Below are the code and all the weights of a small trained network. Each question names an input and a target symbol and asks about switching units off, where a switched-off unit gives its printed mean instead of its output.

import numpy as np


def w(rows, s, z=0):
    codes = np.array(rows[::2]) - 128.0
    scale = np.full(codes.shape[1], s)
    scale[-1] = z or s
    return codes * scale


def f(y):
    return y / 2 * (1 + np.tanh(0.7978845608 * (y + 0.044715 * y**3)))


def softmax(a):
    e = np.exp(a - a.max(-1, keepdims=True))
    return e / e.sum(-1, keepdims=True)


def log_softmax(a):
    a = a - a.max(-1, keepdims=True)
    return a - np.log(np.exp(a).sum(-1, keepdims=True))


def net(x, mask):
    ids = ['αβδζημστφψω'.index(c) for c in x.split()]
    T = len(ids)
    res = E[ids] + P[:T]
    u = 0
    for l in range(2):
        r = res
        for j in range(3):
            rows = slice(4 * j, 4 * j + 4)
            q, k, v = (r @ M[l][rows].T for M in (Q, K, V))
            z = softmax(np.where(np.tri(T) > 0, q @ k.T / 4**0.5, -1e9)) @ v
            o = O[l][rows]
            res = res + np.where(mask[u + j], z, o[:, -1]) @ o[:, :-1]
        u += 3
        y = f(res @ A[l][:, :-1].T + A[l][:, -1])
        res = res + np.where(mask[u : u + 4], y, B[l][:, -1]) @ B[l][:, :-1]
        u += 4
    return log_softmax(res[-1] @ U[:, :-1].T + U[:, -1])


Q, K, V, O, A, B = {}, {}, {}, {}, {}, {}
E = w([
[149,145,122,123],'α',
[136,124,106,115],'β',
[168,129,94,138],'δ',
[116,150,145,149],'ζ',
[55,6,153,155],'η',
[82,97,156,153],'μ',
[188,84,70,221],'σ',
[129,129,126,97],'τ',
[124,109,73,63],'φ',
[146,108,145,97],'ψ',
[160,125,128,99],'ω',
],0.02)
P = w([
[165,232,162,44],'0',
[192,159,82,141],'1',
[186,143,64,145],'2',
[170,129,54,134],'3',
[165,112,50,129],'4',
[139,97,46,114],'5',
[123,96,23,126],'6',
[115,83,31,105],'7',
[109,67,22,108],'8',
[102,51,27,104],'9',
[100,50,3,103],'10',
[89,25,85,24],'11',
],0.0042)
Q[0] = w([
[219,154,96,3],'0.h0',
[151,141,136,91],'0.h0',
[85,69,157,172],'0.h0',
[157,143,92,107],'0.h0',
[104,159,175,133],'0.h1',
[86,192,128,123],'0.h1',
[85,79,154,174],'0.h1',
[190,175,90,136],'0.h1',
[166,126,165,106],'0.h2',
[185,57,108,61],'0.h2',
[124,166,91,44],'0.h2',
[205,90,89,96],'0.h2',
],0.012)
K[0] = w([
[4,2,162,244],'0.h0',
[114,76,252,203],'0.h0',
[148,202,153,21],'0.h0',
[115,52,65,185],'0.h0',
[177,191,138,82],'0.h1',
[117,236,142,64],'0.h1',
[149,78,212,204],'0.h1',
[125,79,17,112],'0.h1',
[204,228,46,102],'0.h2',
[119,66,41,28],'0.h2',
[94,38,85,165],'0.h2',
[92,78,24,65],'0.h2',
],0.0077)
V[0] = w([
[97,102,90,166],'0.h0',
[39,85,94,147],'0.h0',
[137,181,138,121],'0.h0',
[129,131,79,128],'0.h0',
[172,163,134,174],'0.h1',
[249,176,146,84],'0.h1',
[132,203,133,187],'0.h1',
[152,170,194,86],'0.h1',
[113,147,102,189],'0.h2',
[165,152,80,42],'0.h2',
[140,84,42,109],'0.h2',
[138,205,101,98],'0.h2',
],0.011)
O[0] = w([
[231,63,129,139,149],'0.h0',
[186,58,112,189,148],'0.h0',
[138,157,155,79,98],'0.h0',
[180,116,117,133,152],'0.h0',
[167,185,182,113,96],'0.h1',
[42,234,132,221,150],'0.h1',
[176,212,220,111,65],'0.h1',
[39,207,173,129,93],'0.h1',
[254,128,174,121,86],'0.h2',
[58,169,28,119,253],'0.h2',
[169,81,51,118,244],'0.h2',
[131,224,92,112,158],'0.h2',
],0.0071,0.011)
A[0] = w([
[190,47,49,254,101],'0.n0',
[217,88,184,147,254],'0.n1',
[24,74,155,57,222],'0.n2',
[177,36,204,162,44],'0.n3',
],0.0063,0.0049)
B[0] = w([
[109,95,198,85,254],'0.n0',
[103,125,52,180,141],'0.n1',
[198,38,115,185,174],'0.n2',
[40,254,122,26,137],'0.n3',
],0.0076,0.015)
Q[1] = w([
[99,176,141,97],'1.h0',
[74,202,196,112],'1.h0',
[193,138,8,90],'1.h0',
[205,93,66,102],'1.h0',
[150,133,202,157],'1.h1',
[116,148,113,140],'1.h1',
[105,122,116,118],'1.h1',
[88,238,120,135],'1.h1',
[142,155,163,124],'1.h2',
[120,135,99,78],'1.h2',
[167,157,130,174],'1.h2',
[164,121,153,115],'1.h2',
],0.012)
K[1] = w([
[134,186,77,66],'1.h0',
[86,229,95,128],'1.h0',
[117,7,100,51],'1.h0',
[169,35,119,145],'1.h0',
[164,178,151,152],'1.h1',
[138,87,113,167],'1.h1',
[149,115,98,109],'1.h1',
[173,116,71,172],'1.h1',
[204,117,132,107],'1.h2',
[113,124,98,149],'1.h2',
[166,179,139,104],'1.h2',
[126,167,215,109],'1.h2',
],0.011)
V[1] = w([
[33,159,99,33],'1.h0',
[160,83,74,158],'1.h0',
[131,80,217,232],'1.h0',
[172,181,39,134],'1.h0',
[67,149,101,220],'1.h1',
[114,115,154,109],'1.h1',
[116,168,80,84],'1.h1',
[93,254,177,57],'1.h1',
[118,139,80,169],'1.h2',
[134,176,144,163],'1.h2',
[124,101,102,71],'1.h2',
[117,190,134,130],'1.h2',
],0.0087)
O[1] = w([
[31,68,79,53,209],'1.h0',
[191,133,167,65,240],'1.h0',
[127,139,171,253,8],'1.h0',
[196,97,69,78,170],'1.h0',
[181,76,228,153,136],'1.h1',
[80,145,122,137,117],'1.h1',
[199,201,101,172,187],'1.h1',
[135,172,10,162,4],'1.h1',
[160,95,225,187,182],'1.h2',
[108,72,158,101,54],'1.h2',
[110,186,85,177,209],'1.h2',
[65,76,135,163,80],'1.h2',
],0.0066,0.018)
A[1] = w([
[190,46,98,99,255],'1.n0',
[58,23,98,255,231],'1.n1',
[129,88,196,74,91],'1.n2',
[125,98,196,165,171],'1.n3',
],0.0081,0.0054)
B[1] = w([
[118,185,203,141,251],'1.n0',
[113,144,182,138,137],'1.n1',
[152,167,2,164,161],'1.n2',
[135,7,85,176,136],'1.n3',
],0.0092,0.03)
U = w([
[145,130,96,139,70],'α',
[166,125,103,136,36],'β',
[195,127,64,149,23],'δ',
[118,185,216,119,196],'ζ',
[170,25,92,129,57],'η',
[121,109,221,134,255],'μ',
[203,167,176,151,151],'σ',
[131,112,137,124,92],'τ',
[179,124,148,39,80],'φ',
[54,131,255,87,132],'ψ',
[125,125,105,143,143],'ω',
],0.0071,0.0044)

Each question gives the input, a string of symbols that net reads in full, and the target symbol t.
The units are the heads (4 rows each of Q, K, V and O) and the neurons (one row each of A and B). Each row of codes is followed by its name. A weight is (code - 128) times the scale printed after its matrix; where a second scale follows, it is the last column's (O, A, B and U).
mask holds one flag per unit, layer by layer, with each layer's heads first. A switched-off unit (its flag False) gives its mean, the last column of its rows in O or B, instead of its output. The means were averaged over made-up inputs and are rounded, as every weight is.
A unit's drop is (log p(t) with every unit on - log p(t) with that unit switched off) / (log p(t) with every unit on - log p(t) with every unit switched off).
The circuit of an input: a set's keep is (log p(t) with only the set's units on - log p(t) with every unit switched off) / (log p(t) with every unit on - log p(t) with every unit switched off). Starting from the 12 units with the biggest drops (on a tie, the unit counted first), units are removed one at a time, each time the one whose removal leaves the highest keep (on an exact tie, the one counted first), for as long as the keep stays at least 0.8.
circuit, biggest first: the units of the circuit, biggest drop first
k most important neurons of layer l: the k neurons of layer l with the biggest drops, biggest first
heads that matter: for each layer, one digit per head in row order, 1 if its drop is at least 0.15 and else 0, layers parted by /
input α ψ ψ, target ψ: 2 most important neurons of layer 1 -> 1.n2, 1.n1
input φ τ ψ ζ δ ζ φ ζ δ σ ω ω, target σ: heads that matter -> 010 / 100
input ζ σ ω φ δ ω φ σ, target σ: most important neuron of layer 1 -> 1.n2
input ω φ φ φ φ ζ α φ τ ψ η, target σ: circuit, biggest first -> 0.n2, 1.h0, 0.h1, 1.n0
input φ η ψ σ α φ α ψ, target η: heads that matter -> 101 / 110
input ψ φ φ μ, target μ: circuit, biggest first -> 1.h0, 0.h2, 1.n3
input η σ δ φ ψ φ α φ φ φ β, target ψ: heads that matter -> 011 / 110
input φ ω β φ σ ω ψ, target σ: heads that matter -> 010 / 100
input ψ ψ τ ψ, target ψ: circuit, biggest first -> 0.h1, 0.h0
input φ φ σ ζ φ ζ ψ φ η ω ω φ, target η: heads that matter -> 110 / 110
input ψ ψ ω φ σ φ ζ η μ φ ζ, target μ: circuit, biggest first -> 1.h0, 0.h2
input ω δ η, target σ: circuit, biggest first -> 0.n2, 0.h1, 1.h0, 1.n0
input φ φ ω ω ψ δ η φ τ, target η: 3 most important neurons of layer 0 -> 0.n0, 0.n2, 0.n3
input ψ ω φ η ω φ σ φ φ ω ω α, target μ: circuit, biggest first -> 1.h0, 0.h0, 0.n0, 0.h1
input φ ω ω ω φ σ ψ δ, target σ: circuit, biggest first -> 1.h0
input ψ α φ β σ, target σ: heads that matter -> 010 / 110
input ω μ φ ψ ψ α α φ φ ψ σ τ, target σ: circuit, biggest first -> 1.h0, 0.h1
input φ φ φ η φ τ φ, target η: heads that matter -> 111 / 110
input φ φ ω φ α μ η ψ μ, target η: heads that matter -> 010 / 110
input φ ω ω φ φ φ α φ β η ω, target η: heads that matter -> 110 / 110
input φ α τ δ φ ζ η τ ω φ φ τ, target η: 2 most important neurons of layer 1 -> 1.n2, 1.n3
input η σ ψ β φ φ δ φ σ, target ψ: 3 most important neurons of layer 0 -> 0.n3, 0.n0, 0.n2
input ω τ τ ψ ω η φ σ φ α, target σ: heads that matter -> 110 / 110
input φ δ ψ ω η ψ φ α φ φ ω σ, target η: circuit, biggest first -> 0.h1
input η φ α, target ψ: 2 most important neurons of layer 0 -> 0.n3, 0.n2
input φ ω φ τ δ φ ζ α μ ω μ, target μ: 2 most important neurons of layer 1 -> 1.n1, 1.n3
